Each row is followed by its class. Each block has new classes.
-109  96  -41  114  54  224  -20  49  22  -13  44  -55  157  177  87  118  -47  51  -99  42  -167  -145  -64  -10  63  56  -165  -33  72  4  29  -57  33  4  29  3  -8 -> fr
77  -181  -28  -86  56  450  -43  52  -24  -107  -62  57  104  300  89  -72  12  -76  -33  52  -97  -142  -63  -60  157  198  -75  -4  -200  124  -42  -39  -109  -73  62  41  17 -> pn
-98  -142  124  -51  -25  527  6  114  9  -223  21  -64  89  302  55  -31  -66  320  -109  72  -330  -159  -87  -74  212  187  -194  -102  -24  97  -19  -132  -4  -7  61  68  -121 -> fr
-74  -127  21  -19  1  476  -6  56  -11  -159  3  25  84  347  60  -65  -40  109  -99  5  -340  -160  -113  -56  213  199  -156  -126  -36  113  -6  -79  -80  -3  130  4  -20 -> fr
-178  7  136  193  90  -71  -68  -79  -38  -120  6  -37  -83  151  133  -176  16  403  231  176  -469  -382  -112  -111  408  329  -307  -258  -85  45  -45  -138  -22  19  143  187  241 -> jh
-21  -44  126  -83  32  135  -83  -329  75  -190  95  9  -24  59  10  -83  75  -551  89  421  -317  -46  30  -72  296  152  47  -47  -147  7  -37  158  -24  40  249  -5  24 -> pn
-62  -37  34  71  -2  299  -16  11  14  -68  23  16  90  211  51  -16  -32  18  -73  44  -240  -136  -110  -100  144  168  -140  -100  -8  41  7  -78  -61  18  25  52  6 -> fr
-83  -65  -33  -93  55  425  -36  -12  44  -115  -39  0  179  235  57  20  15  -236  -59  258  -241  -149  -69  -113  172  228  -109  -89  -93  65  -13  48  -24  16  131  44  6 -> pn
-79  19  63  67  -54  271  24  24  32  -38  43  -81  135  246  25  -12  -47  122  -106  81  -244  -130  -77  -51  192  161  -190  -71  36  -4  63  -57  -29  73  -24  25  -3 -> fr
-112  45  90  71  -91  318  27  -57  12  -52  30  -53  164  306  52  -44  -63  131  -86  132  -326  -192  -130  -94  197  214  -202  -86  40  57  39  -93  -29  27  -1  76  77 -> fr
14  -72  203  -63  41  60  -106  -259  67  -86  145  52  -28  80  -28  -108  -19  -532  64  414  -279  -103  97  -56  343  176  -6  -17  -123  85  -45  171  4  70  211  76  108 -> pn
-5  -517  -147  -135  251  701  -62  73  -12  -267  -103  182  -79  396  48  -60  19  -440  66  -102  -226  -137  -75  -50  203  286  3  -221  -345  251  -136  -3  -89  -171  194  144  -63 -> fr
-85  -32  -66  204  128  207  -62  -51  15  -129  11  -6  100  227  118  -14  -20  -128  39  252  -454  -268  -69  -60  287  293  -190  -76  -78  26  -8  -15  14  15  145  89  95 -> jh
-193  41  100  298  162  194  -58  -23  -12  -115  37  -133  177  254  205  -53  14  265  148  288  -575  -440  -183  -89  425  355  -402  -217  -61  11  -64  -136  22  139  222  190  174 -> jh
-30  4  -22  167  -30  183  -13  -7  22  9  1  -21  95  173  93  -47  -45  -81  -65  -25  -183  -127  -72  -58  91  134  -74  -93  -9  -25  20  -36  -62  -26  -22  28  35 -> fr
-46  67  31  102  7  206  -3  -39  -8  -34  48  57  46  225  90  43  -94  19  -51  0  -218  -151  -91  -73  127  119  -112  -127  6  19  21  -42  -18  9  -39  78  99 -> fr
-41  27  -40  145  75  307  5  -12  73  6  37  -33  255  257  82  -21  -51  -233  -92  15  -192  -165  -58  -38  97  160  -100  -110  -14  -18  16  14  -34  -38  61  -11  5 -> pn
-71  -158  53  -44  1  442  -29  8  -25  -165  83  -7  47  275  12  -56  7  149  -122  20  -278  -152  -64  -65  269  217  -139  -110  -76  164  -30  -117  -58  0  10  66  -28 -> fr
-14  215  72  114  7  -57  -19  -113  75  70  59  -93  116  -15  12  1  4  -168  -6  120  -40  -27  15  9  29  27  -74  38  56  -98  32  77  31  68  21  54  49 -> pn
-55  -100  -25  -42  51  491  13  16  -29  -126  -51  -7  208  296  93  11  -28  -158  -94  135  -189  -125  -117  -96  152  224  -153  -135  -102  76  -17  -15  -57  -11  82  78  -48 -> pn
-7  -177  -106  119  159  311  -20  -29  -47  -62  -14  107  101  197  97  -7  -8  -311  -31  -28  -172  -124  -56  1  106  141  -66  -139  -82  58  6  6  -104  -34  43  62  73 -> fr
-73  -129  43  27  101  208  -47  -29  12  -175  28  65  -14  170  62  -68  30  -83  112  102  -338  -191  -55  -17  293  209  -113  -118  -140  110  -79  -53  -61  -7  170  135  108 -> jh
18  -60  58  13  111  306  -1  -50  63  -100  64  4  133  188  48  -15  -2  -234  -31  116  -316  -113  -9  -38  181  176  -61  -83  -116  8  40  73  -12  -28  53  47  -2 -> jh
-47  44  92  5  -53  476  43  176  12  -60  14  -183  210  274  75  44  -40  394  -237  135  -354  -131  -71  -34  238  111  -266  -64  106  49  13  -104  49  93  43  20  -193 -> fr
-80  -268  37  24  84  217  -62  -75  7  -271  -16  98  -16  223  34  -123  2  -54  136  70  -313  -186  -44  -49  337  266  -109  -150  -165  162  -50  -42  -98  -33  153  156  77 -> jh
-66  -23  12  122  0  138  -37  -118  13  -26  56  94  115  274  10  -21  -86  -208  0  17  -235  -147  -88  -48  71  221  -49  -69  -48  42  40  -21  -89  -33  -79  67  135 -> fr
-49  -350  -57  -127  99  814  20  275  -13  -153  -84  -93  176  307  65  108  -21  193  -195  178  -317  -186  -93  -71  271  196  -263  -126  -80  174  -53  -95  44  11  139  48  -253 -> fr
-57  -88  156  -22  -26  661  13  130  14  -171  12  -92  95  345  42  8  -70  419  -215  114  -398  -120  -112  -83  324  186  -206  65  -5  128  -13  -180  -45  85  73  27  -194 -> fr
-101  10  113  201  114  -10  -124  -13  -18  -95  -10  -59  10  108  160  -109  119  105  154  85  -321  -223  -23  -40  273  214  -238  -144  -47  33  -35  -60  -40  37  129  111  118 -> jh
-26  -25  28  29  82  208  -29  -53  83  -76  45  -31  55  152  62  -23  26  -222  72  87  -228  -141  23  -27  152  130  -72  -67  -59  44  -2  11  -24  15  98  57  52 -> jh
-86  -189  66  -68  22  494  -60  47  -28  -159  4  49  50  314  44  -58  -57  174  -57  29  -343  -152  -107  -68  252  242  -150  -105  -59  167  -14  -122  -86  -12  71  93  -36 -> fr
-48  45  -54  251  14  182  5  -113  70  1  23  63  144  196  102  -10  -56  -424  13  -41  -149  -123  -91  -48  7  205  -56  -118  9  -5  50  39  -6  -26  -56  43  180 -> fr
61  -139  34  -45  -36  148  3  -181  -12  -109  97  150  -40  108  -62  -78  -5  -270  -1  88  -220  -6  27  -43  80  54  83  -10  -49  93  9  75  -10  -24  8  39  75 -> jh
0  -77  -4  -115  77  417  -4  -43  29  -115  -2  -2  125  252  71  -45  1  -217  -97  254  -240  -142  -72  -48  181  237  -135  -69  -104  40  -13  24  -69  -18  119  133  23 -> pn
-72  183  31  304  89  94  -2  -28  68  22  77  -184  231  171  145  89  -24  -87  -67  208  -374  -254  -75  -13  198  197  -233  -122  52  -118  42  12  115  87  65  64  76 -> jh
-24  12  47  40  -28  71  -19  -81  11  -35  78  -2  50  127  37  15  1  -100  -4  191  -268  -89  -38  -20  137  175  -86  -52  -20  15  21  -104  8  32  55  103  70 -> jh
-59  -51  34  76  144  240  -53  -51  54  -96  27  14  62  182  84  -82  -35  -412  -16  98  -190  -92  0  -60  169  167  -31  -102  -101  -50  5  21  -189  -4  141  68  81 -> pn

Each row is followed by its class.
-10  353  126  65  -30  141  94  101  40  -280  -213  41  197  450  639  64  -293  -150  -21  99  43  -137  -23  -21  76  -39  10  -106  332  119  -87  233  238  -25  -36  42  -143 -> hm
179  21  220  203  40  198  37  65  115  84  106  69  123  127  813  40  25  -51  -37  256  33  -86  -325  -55  -81  285  -211  83  -648  -46  62  175  1  -49  78  -568  23 -> Jp
-23  293  152  118  -149  587  -88  254  39  -296  91  254  284  4  695  111  230  -253  8  63  167  -180  109  -37  -386  -61  -53  -13  42  -300  69  653  51  437  40  158  -141 -> qq
-55  12  -11  268  45  273  40  -121  4  -225  38  15  -98  -311  229  274  -34  -295  91  126  86  -102  197  -181  -265  52  22  117  -451  -252  161  799  -93  -83  1  -630  39 -> nq
-115  176  36  145  -108  38  12  28  -45  -204  94  -169  113  -64  89  -27  112  -303  42  -156  22  -172  -32  182  -201  -138  107  -39  176  46  11  109  177  268  34  -2  29 -> qq
190  251  215  152  -2  386  67  -149  -77  -371  40  66  -3  -101  291  0  -3  -183  116  162  60  -75  -12  -71  -198  -101  -48  76  -410  113  52  558  48  52  32  -496  -89 -> hm
-28  436  167  473  -135  632  23  45  -264  -374  125  -113  404  -72  385  -17  148  -79  5  -211  -45  -80  -130  -14  -282  100  -49  150  -274  186  109  -92  -64  99  24  -100  -77 -> qq
89  111  205  102  20  -65  68  74  19  -105  67  -106  -161  19  421  220  -103  234  -42  38  39  84  69  -66  -19  -44  -34  -26  -160  -102  -71  359  0  -39  270  -392  -107 -> Jp
-1  325  237  276  159  398  134  -111  17  -458  224  46  368  -165  393  204  -139  -258  98  -92  -38  386  -37  -22  -125  265  1  -36  -176  266  184  130  -48  -168  26  -613  -109 -> hm
81  522  231  305  -40  561  204  194  39  -427  -40  29  570  -9  693  10  62  -38  163  -3  5  -196  -24  -26  -277  92  -72  -23  67  26  55  -61  -113  19  -91  -144  -99 -> hm
-9  -76  170  301  66  599  66  -195  108  -35  107  96  133  -87  906  135  -33  47  -62  531  -46  -166  -5  25  -7  257  -239  150  -642  -22  85  317  88  131  -32  -580  -54 -> Jp
130  226  38  174  -25  411  -28  154  134  -198  69  138  104  81  782  191  -65  -194  -36  247  -95  -102  260  -53  72  312  -192  65  -477  -391  143  534  -13  -92  113  -349  27 -> Jp
52  113  172  223  0  369  50  -43  30  -137  124  -23  14  -17  462  276  -12  1  30  50  19  -91  -13  -33  -30  150  -110  91  -325  161  48  459  -104  -70  96  -606  -9 -> Jp
98  197  214  3  -82  323  -188  -196  -1  -442  91  23  -195  45  178  278  -252  -133  77  266  -124  -58  125  98  20  -36  -43  11  -275  53  -19  967  536  -153  -8  -662  -90 -> hm
-64  181  82  414  8  331  18  59  -30  -236  28  -153  346  -31  299  17  164  -191  -8  -275  -7  -229  -67  -97  -82  200  -62  141  -163  98  134  183  45  -17  -9  -329  -38 -> qq
53  18  30  150  22  424  -43  100  200  120  34  229  296  -6  729  155  -46  -184  2  221  161  -161  -43  -117  -61  186  -277  42  106  -152  -50  283  56  132  56  29  -71 -> Jp
-61  135  24  167  75  254  -4  -114  -217  -46  -36  -93  -42  -100  248  -29  261  -196  6  13  36  -78  -41  24  -117  -100  -159  -30  -119  163  -159  204  33  279  -1  -186  -22 -> qq
24  63  40  220  -38  266  -164  49  98  73  95  -43  79  -11  553  146  -17  183  -25  151  266  -71  131  -54  -178  -28  23  57  -155  -88  -79  382  -14  190  8  -228  -94 -> qt
71  358  81  265  -23  367  79  -78  -76  -209  80  -41  88  -208  -45  -24  228  -191  70  -58  14  -150  -83  29  -245  -69  -112  20  -100  16  86  432  -90  203  9  -225  -83 -> qq
-99  81  10  106  36  63  149  -70  -3  -81  5  -311  -4  -110  -41  56  67  -178  -75  -125  -71  -56  -89  -122  -146  56  -37  20  -255  137  50  228  86  -204  28  -269  -176 -> qq
-12  66  150  207  -86  203  -75  -106  8  -316  94  58  125  37  293  128  -91  80  41  -211  -1  -2  89  -130  8  226  66  38  -141  78  63  701  -119  -58  63  -402  -96 -> hm
-81  33  -43  100  190  219  -132  122  -73  -280  51  -155  0  -104  -24  175  -39  -63  -187  -117  -138  -72  156  -14  -167  104  16  86  -203  -227  -48  100  -25  -16  62  -85  8 -> qq
171  343  251  202  -33  337  145  30  -115  -327  109  -89  -49  -189  139  56  50  -49  50  -148  169  -49  -146  -43  -204  -78  36  51  -326  315  88  132  83  56  3  -418  -117 -> hm
-239  -24  -31  112  -13  363  -371  -67  223  36  66  70  -4  248  243  314  -349  -340  74  190  -41  -163  415  -96  -24  254  88  -43  243  -87  -246  967  246  136  10  68  -13 -> hm
-87  -136  64  104  40  353  -114  15  27  241  -146  -19  12  158  581  22  64  -98  -13  196  -27  -105  -15  21  -17  125  -64  -50  -89  -150  -138  346  115  145  38  -30  59 -> Jp
